Rows and whether each has a hidden trait (one of two labels; each part has its own)
[ 11  -5   3   5  -7   3 -30  15  -2 -10   8   6   4  -6  -4  10   2   5
 -21  -3  -1  -5   9   9 -11   8   8 -10   3  -4  -6  -9   6  -3   7   0
  13   3  -8  -3  18  27   1   1  -3   1  15  -3  -7   1  11   0  -6 -23
 -17 -13   1  -5  -2   2  10  -1   6  -3   1  -4   4 -15 -31   0  -1  -5
  10  -2  -1   7   4  24   2 -21  -3  -4  -8 -14   5   5  -9  -5  -4 -26
  -5  12  -5   4  -4  -7   3   1   0  -1  -2  -2  12  -5  -9 -11   2  -2
  -5  29  -7  10  -2  -9  -2  -9   1 -13   1  -5  -4  -6   4  -7   5  -4
   4   2   1   3 -10  -2   5   6   7   8 -16  14  -4 -11  -1  -7   8  -1
  -9   0  -2  25  -7   0  -6  22   3] : K
[ 12 -13  10   6   6   3   9  28 -17  -6   3  -3  10  -3 -10   2  -6   6
  15   2  -5 -30   8  15  -8   2  11  -2  -8   4  -8   0   2 -16   0  -7
 -10  -5  13 -10   8   5   7  -4  -6  13   4   5  -3   0 -20   8  -3  -3
  -3 -11  -5   7  14   7  13  -2 -32   0  -8  -5   9 -33  47  -4  -5  13
  -4 -13   2 -47  13 -11   9   6 -31  -5  -7  -6  15   6   9   6 -10  15
  12  42 -14 -19 -11  -5  14 -20 -13   2   2 -11  32  -2  -2   2   3  47
 -11 -10  -1  12  -5   7 -10  -2  40   8   3   2   5 -11  14 -18   7   7
 -37  12  -7  15   3 -20   4 -12   2   7  -1  11   4  10  -6  -6 -10  -2
   7  -1 -13   2  -8 -10  -8   4  -7] : K
[ 12  -5   4  -3 -11   3  17   8  -8   5  -3  -4   3  -4  -2   0  -5   7
   9  -1   0   3  -1   0   2   1  17  -2   3  -1  -2   2   3  -5   4  -1
   3  -5   0  -8  20  13  -4  -3  -4   0   3  -3  -4   0   4   3  -1   1
   9  -3  -4  -4   4   7   6  -3   2   2   3   0   6 -10  -8  -9  -1   6
  -7  -5   0  -3   5   8   8   3   0  -2  -4  -5  -1  10   8  -9  -4  -6
   8  -3   5   3  -4   1  -2  -7  -1  -7  -1  -3 -20   1   0  -3  -2  -5
   5 -18  -5  -3  -6   2  -7  12  -7  -4  12  -9  -1   2  -1  -6   2   5
   2   6  -2   1   3  -5  -8   2  -2   3   0   2  -1   2  -1   0  -9  -1
  -3  -1 -11   9  -3  -6  -9   8   1] : K
[ 13  -3   3  -1  -6  -2  11   8 -27  -4   6  -3   2  -6  -1   2 -13 -10
   5   6  -1  14  -5   2   0  -3  10  10  -2   2   1  -4   4   6  -6   0
   2  -8  -3 -11 -14   8  -3  -3  -2   3   2  11 -18  -4   1  -1  -5  -6
   1  25  -3  -6  -2  -2   0  -5  -6   5  -2   2   3   1  -8  -2   2  10
 -14  -4   3   3   0   1   7   4   2  -3   1  -5  -6   9  -7  -3   3   1
  12   6   2   3  -2  -1   3  -3   1  -3   5   1 -10  -1  -4   1   3   1
   5  -6   3   6   9   0  -1  -4   4   2   4 -11   0  -6 -12  -9  -1   2
  -2  13   3   3   6   0  -4  -3  -1   2   6  -2   4  -3   4  -6 -17   5
   6  -5  -5   7   1  -6 -11   8   3] : Q
[ 11  -2   5  -1  -3   1   3   2 -14   1   1  -1  -2   2  -3  -1  -2  -1
   6  -2   1  -4  -2  -4   1   0  15   3   2   3   6   0   2   5  -1   1
  10  -1  -1  -2 -28  -5  -2  -3   1   2   1   2  -2  -2  -6   2   1   1
  -3 -37   1  -1   0   0  -5   0   2   3   0   1  -2   1  -2   1   1   2
  -3  -6   2  -6   2   2   7   1   0   3   3  -5  -5   2  -5  -2  -1   3
   5  -3   4   7   0   2  -4  -4   4  -8   0   1 -15   0   3  -4   2  -2
   4 -13   0  -4  -3   0   0   0  -3   7   5  -2   3   1  -3  -3   3   6
   1   4   0   2   4   0  -4  -4  -2   5   5  -2   2  -7  -1   0   3  -1
   1   0  -7   2   2  -4   1   3   1] : K
[ 11  -5   4   0   2   3   2  12   4  -5   4  -3   4  -3  -1   1  -3  -1
   4   2  -2  -3   4   9  -2   0  11   0  -1   0  -6  -3   1 -10  -1  -2
   0  -3   5  -4 -63   5   2   0  -4   4   0   1   0  -1  -6   3  -2  -3
   1  14  -3   3   8   2   6   0  -8  -3  -1  -3   5 -18  10  -4  -4   4
  -1  -5   0 -14   6  -2   4   7 -10  -2  -7  -4   5   4   1   0  -8   1
   1  -2 -10  -3  -6  -6   5  -9  -5   1  -1  -4  15  -6  -3   1   1  12
  -4   2  -3   3  -2   2  -4  -3  19  -1   1  -1  -1  -4   8  -5   0   1
  -6   3  -2   6  -3 -12   4   0   3   0 -10   6  -3   1  -3  -3  -2   1
   0  -1  -3   6  -4  -2  -9  -2  -3] : K
[ 14   0   0   2  -1   5   2   9   9   1   1  -1   2  -3   1   2   0   0
   0   3   0   4  -3   6  -5  -1   9   2   1   0  -9  -3  -2  -5   0  -1
   0   1   0   0  -5  11   5   1  -5   3  -2  -1  11   0   0   0  -1  -4
   2 -13  -2  -1   3  -5   2  -1  -4  -2   0   4   8  -2  -2  -3  -2   0
   0  -4   0  -5   9  -2  -1   3   6   2  -7   7   0   4   1   0  -1 -11
  -1 -16  -2   1  -2  -9   0   1  -7  -9   0   0   4   3  -4   2  -9  -7
   0   7  -6   7  -6   2   3  -3   3  -6  -3   2  -2  -2  10   4   5  -3
   4   0   0   4  -5  -1   4  -3   4   1 -15   8  -1   4   0   0  -4   1
  -3   1  -2   4  -3   0  -5  -4   1] : Q
[ 16   0   2  -1  -3   2   1   4  -1   2   0  -1  -2  -1   1   0  -1   0
   3   1   0   2  -2  -4   0  -3  12   0   2   1  -2  -1   1   1  -1   1
   2  -1  -1  -1  -5   3   1  -1  -2   0  -1  -1  -2  -1   1   0   0   2
  -1   0   0  -2   3  -3  -2   1   1   1   0   2   3   5  -9   0   0   0
  -3  -3   1  -1   2   2   2   2   3   4   1  -2  -4   4  -4  -2   1  -5
   5  -9   1   2  -1  -2  -7  -1   0   0   0   1 -10   0   2  -3   4  -6
   3  -1  -2   0  -1   0   2  -2  -2   1   2  -1   1  -1   0   0   4   2
   4   2   2   2   0  -1   0  -5   2   2  -1   1   0  -4   0   1  -2   0
  -1  -1  -4   3   1  -1  -3   0   2] : K
[ 11  -6   5  -4   0   9   2   5   6   4   1  -5  -4   1  -3  -1  14  18
   6 -18   2 -13  13   2  13   7  12 -22  11   1   7   7  -1  -9  16  -1
   6   7   5  20   9   3  -3  -3  -1   1  -1 -16  11  10 -16   5  13  18
  -4   6   3   6  17   5  -2   6   3   0   1  -1  -1  -4  -1   2   2  -6
  14 -10   1  -2   0   9  12   1  -2   3  -5  -4   1 -14   5   0  -6   7
   4  -9   5  -7  -3   3  -3 -13  -3   9  -8 -13  -7   0  11 -10   1   4
   2  -6 -13 -10 -21   4  -1   7 -12   8   4  15   0  15  -3  -8   6  20
   3   1 -14   3   0  -8  -1  12  -5   5 -11   8   0 -19  -7   4  36 -10
  -9  16 -28  19  -5  -7  16   0  -5] : Q
[ 15  -4   2  -1  -7   3  12   9  -2   4  -2  -2   2  -2  -1   0  -2   5
   4   1   0   2  -4   3  -1   0  11  -1   1   0  -5  -1   0  -1   3  -1
   0  -2   0  -4  -5   9  -3  -1  -4   2   2  -2   0  -1   2   2   0  -1
   3 -11  -4  -2   4   5   3   1  -1   1   0   3   6  -2  -4  -3  -3   4
  -3  -4   0  -3   5  -1   4   4   1  -1  -3  -2   0   8   4  -5  -3  -4
   6  -2   2   2  -2  -4   0  -4  -2  -6  -2   1  -2   5  -1  -2   4  -4
   3  -6  -4   0  -3   3  -1   3  -3  -4   4  -2   1  -1   4   1   4   1
   1   4  -1   3  -2   1  -4  -3   0   4  -3   3  -1   5  -1   0 -12  -1
  -2  -2  -5   3  -1  -2  -5   3   1] : K
[ 10  16 -24 -32 -16  -2   7 -63  -9  15   4  -3 -10  -9  38   0  -1  -6
 -15  -6  34  61 -10 -63  33  -2  14   1  19  -4  20  -1   1  32   2  18
  32   1 -26  24  39  16 -34   1   8 -43  -2 -12  -3   4  32 -16   7   8
  -1  -2   9 -10  -8  -7 -13   0  47   5  17  25 -15  63 -45   8  26 -15
  -3   6   2  63 -55  40   7  -5  63   9  12   5 -17  -4 -13 -10  31 -10
   6 -40  63  36  17  16 -53  22  38   0  -5  16 -49  20   9  -9  -1 -36
  39  -3  -6 -22  -3  -9  23   3 -63   1   6  -5  -7  27 -58  41  -1   7
  63   0   4 -30   7  45 -10  51 -16   2   4 -10   2 -22  17   5  19   0
 -10   8 -15  11  10   7  18   4  14] : K
[ 13   0   3   0  -6  -9  18   5 -43  -5   6  -1   7  -9   1   3 -16 -10
   5  20   2  17 -12   0  -5  -5  11  27 -10   3  -8  -5   4  13  -9   1
  -2 -10  -7 -27  -7   9   0  -3  -5   3   3  23 -17  -8   2  -4 -13  -9
   1 -13  -4  -9  -8  -6   0  -8  -9   7  -6   8   6   3  -5  -4   2  19
 -27   0   4  -5   6  -6   5   5   8  -4   5  -1 -12  23 -10  -3   7  -2
  18  10   7   7   0  -5  10   3   1  -6  15  11 -15   7 -10  13   4   1
   7  -5  16  15  23  -1   3 -10  11   0   4 -12   2 -18  -7  -1   2  -7
  -1  18  15   4  11   5  -4 -19   1   7  24  -3   7  11   9  -6 -32  12
  15 -20   7 -10   5  -5 -14  13   6] : Q
[  9  -4   4  -1  -4   3  13   6 -20  -1   5  -4   0  -8   1   3  -7   2
   4  -2   4   7  -1   1   3   1  10  -1   2   1  -2   0   1   1   0  -2
   4  -3  -1  -1  29  16  -5  -3  -6   1   1  -3  -1   2  -6   0   1   3
   0 -11  -1  -3   8  -1   1  -3  -1   1  -3   4   5  -5  -5   1   2   9
  -2  -7   3   9   5   2   9   5   1  -2  -3  -2   0   6   0  -3   0  -1
  11   0   6   0  -4  -4  -1  -6  -2 -15  -1   0 -10   5  -1  -1   4   0
   9  -5  -4   3  -5   2   0   1  -2   2   4   0  -1   0  -1  -4   6   8
   4  11  -3   6   4  -4  -1  -1  -2   6  -6   6   3  -6   1  -3  -4   0
  -2   2 -15   6  -4  -7  -4   7   0] : K
[ 17  -3   1   0  -2   1 -11  -3 -10   5  -5   0   2   7  -1  -2  -1   5
   5  -2  -4 -11   0   3   2   7   1   2   1   2   7  -2   2   4  -1   0
   8   2   1  -5 -21  -7   2  -1   2   1   1   1  -3   4  -8   3  -2  13
  -4   3   7  -4  12   2  -1   5   3   1  -3  -1  -7   3 -18   3   1   2
  -5  -1  -1  -3   4 -11   3   3   1   0   5  -6  -4   7  -7   1   0  12
   6  -2  -4   2   4   3   6   0  -2  -3   2   4 -15  -2   3  -4   5  -1
  -5  -4   4  -5 -10   1   0  -4   5   1   4  -6   5  -2  -1  -2   6   3
   5   0   1   2   1  -4  -3  -8   1   4  14  -9   0  -2  -5   3  18  -3
  -3  -1  -5  -8   3  -1   6   0   1] : K
